Below are the code and all the weights of a small trained network. Each question names an input and a target symbol and asks about switching units off, where a switched-off unit gives its printed mean instead of its output.

import numpy as np


def w(rows, s, z=0):
    codes = np.array(rows[::2]) - 128.0
    scale = np.full(codes.shape[1], s)
    scale[-1] = z or s
    return codes * scale


def norm(h):
    return h / np.sqrt((h * h).mean(-1, keepdims=True) + 1e-5)


def f(y):
    return np.maximum(y, 0)


def softmax(a):
    e = np.exp(a - a.max(-1, keepdims=True))
    return e / e.sum(-1, keepdims=True)


def log_softmax(a):
    a = a - a.max(-1, keepdims=True)
    return a - np.log(np.exp(a).sum(-1, keepdims=True))


def net(x, mask):
    ids = ['ΓΣΨαεηλμπ'.index(c) for c in x.split()]
    T = len(ids)
    res = E[ids] + P[:T]
    r = norm(res)
    for j in range(2):
        rows = slice(2 * j, 2 * j + 2)
        q, k, v = (r @ M[0][rows].T for M in (Q, K, V))
        z = softmax(np.where(np.tri(T) > 0, q @ k.T / 2**0.5, -1e9)) @ v
        o = O[0][rows]
        res = res + np.where(mask[j], z, o[:, -1]) @ o[:, :-1]
    y = f(norm(res) @ A[0][:, :-1].T + A[0][:, -1])
    res = res + np.where(mask[2:14], y, B[0][:, -1]) @ B[0][:, :-1]
    return log_softmax(norm(res)[-1] @ U[:, :-1].T + U[:, -1])


Q, K, V, O, A, B = {}, {}, {}, {}, {}, {}
E = w([
[167,147,89],'Γ',
[236,250,157],'Σ',
[116,137,252],'Ψ',
[117,151,137],'α',
[131,150,130],'ε',
[187,133,150],'η',
[92,120,155],'λ',
[69,96,111],'μ',
[111,74,77],'π',
],0.022)
P = w([
[121,171,56],'0',
[130,173,120],'1',
[141,158,155],'2',
[141,138,205],'3',
[149,123,223],'4',
[151,99,245],'5',
[168,73,255],'6',
[166,64,238],'7',
[158,63,220],'8',
],0.0045)
Q[0] = w([
[110,73,41],'head 0',
[149,49,88],'head 0',
[201,251,244],'head 1',
[178,118,1],'head 1',
],0.0096)
K[0] = w([
[129,202,67],'head 0',
[99,151,111],'head 0',
[197,118,194],'head 1',
[147,166,6],'head 1',
],0.016)
V[0] = w([
[139,206,40],'head 0',
[104,67,25],'head 0',
[95,180,255],'head 1',
[102,151,72],'head 1',
],0.0087)
O[0] = w([
[95,150,4,225],'head 0',
[153,187,187,2],'head 0',
[51,229,58,166],'head 1',
[11,101,253,107],'head 1',
],0.0071,0.0033)
A[0] = w([
[176,98,117,196],'neuron 0',
[109,137,120,177],'neuron 1',
[195,153,227,174],'neuron 2',
[33,129,103,88],'neuron 3',
[84,163,114,189],'neuron 4',
[139,155,198,175],'neuron 5',
[45,112,122,3],'neuron 6',
[176,134,127,157],'neuron 7',
[155,145,209,147],'neuron 8',
[115,115,250,81],'neuron 9',
[127,56,88,112],'neuron 10',
[113,154,230,201],'neuron 11',
],0.013,0.0042)
B[0] = w([
[146,36,124,254],'neuron 0',
[148,98,149,167],'neuron 1',
[44,127,94,213],'neuron 2',
[133,125,161,192],'neuron 3',
[152,70,139,208],'neuron 4',
[161,148,152,163],'neuron 5',
[212,193,183,149],'neuron 6',
[125,133,186,219],'neuron 7',
[92,203,108,163],'neuron 8',
[1,133,45,152],'neuron 9',
[91,167,184,197],'neuron 10',
[228,122,117,172],'neuron 11',
],0.009,0.006)
U = w([
[28,60,108,73],'Γ',
[151,104,154,48],'Σ',
[74,133,247,41],'Ψ',
[47,172,92,255],'α',
[123,132,7,113],'ε',
[239,88,38,162],'η',
[197,155,246,91],'λ',
[166,161,158,92],'μ',
[215,208,145,143],'π',
],0.014,0.0053)

Each question gives the input, a string of symbols that net reads in full, and the target symbol t.
The units are the heads (2 rows each of Q, K, V and O) and the neurons (one row each of A and B). Each row of codes is followed by its name. A weight is (code - 128) times the scale printed after its matrix; where a second scale follows, it is the last column's (O, A, B and U).
mask holds one flag per unit, heads first, then neurons. A switched-off unit (its flag False) gives its mean, the last column of its rows in O or B, instead of its output. The means were averaged over made-up inputs and are rounded, as every weight is.
A unit's drop is (log p(t) with every unit on - log p(t) with that unit switched off) / (log p(t) with every unit on - log p(t) with every unit switched off).
The circuit of an input: a set's keep is (log p(t) with only the set's units on - log p(t) with every unit switched off) / (log p(t) with every unit on - log p(t) with every unit switched off). Starting from the 12 units with the biggest drops (on a tie, the unit counted first), units are removed one at a time, each time the one whose removal leaves the highest keep (on an exact tie, the one counted first), for as long as the keep stays at least 0.8.
circuit, biggest first: the units of the circuit, biggest drop first
unit that matters most: the unit with the biggest drop
k most important neurons: the k neurons with the biggest drops, biggest first
which heads matter: for each layer, one digit per head in row order, 1 if its drop is at least 0.15 and else 0, layers parted by /
drop when u is switched off: that unit's drop, to one decimal
input Γ α μ ε λ π ε η, target π: unit that matters most => head 1
input α Γ α α Γ ε, target ε: which heads matter => 01
input Γ λ α, target λ: which heads matter => 11
input α Γ Γ Γ ε π λ, target π: circuit, biggest first => (head 1; head 0; neuron 11; neuron 0)
input η Γ α Γ η, target η: circuit, biggest first => (head 1; neuron 2)
input π Γ α, target π: which heads matter => 10
input Γ ε Σ Γ η Γ η α, target η: which heads matter => 11
input Γ Γ ε, target ε: which heads matter => 10
input Γ Γ Γ η ε μ, target Ψ: 2 most important neurons => (neuron 6; neuron 0)
input Γ Γ Γ π α π ε, target π: circuit, biggest first => (head 1; head 0)
input ε α Γ Γ π λ, target π: circuit, biggest first => (head 1; head 0; neuron 11; neuron 7)
input Γ λ λ μ α Γ π α ε, target π: circuit, biggest first => (head 1; head 0; neuron 2)
input α α Γ α, target α: which heads matter => 01
input ε ε λ, target λ: circuit, biggest first => (neuron 6)
input λ η ε η Γ η Γ ε Ψ, target α: circuit, biggest first => (neuron 9; head 1)
input Ψ Γ π Γ, target Γ: 2 most important neurons => (neuron 2; neuron 11)
input α Γ π ε α α π π η, target π: 2 most important neurons => (neuron 8; neuron 2)
input Γ α Γ Ψ, target α: 2 most important neurons => (neuron 9; neuron 2)
input η Γ α, target η: 2 most important neurons => (neuron 2; neuron 4)
input α π μ Γ Γ Γ α, target α: unit that matters most => neuron 0
input Γ η η Γ η Σ Γ η ε, target η: drop when neuron 10 is switched off => 0.0
input η α η Γ η α ε, target η: drop when head 1 is switched off => 1.1
input α Σ Γ α Γ Γ Γ λ, target λ: drop when head 1 is switched off => 2.5
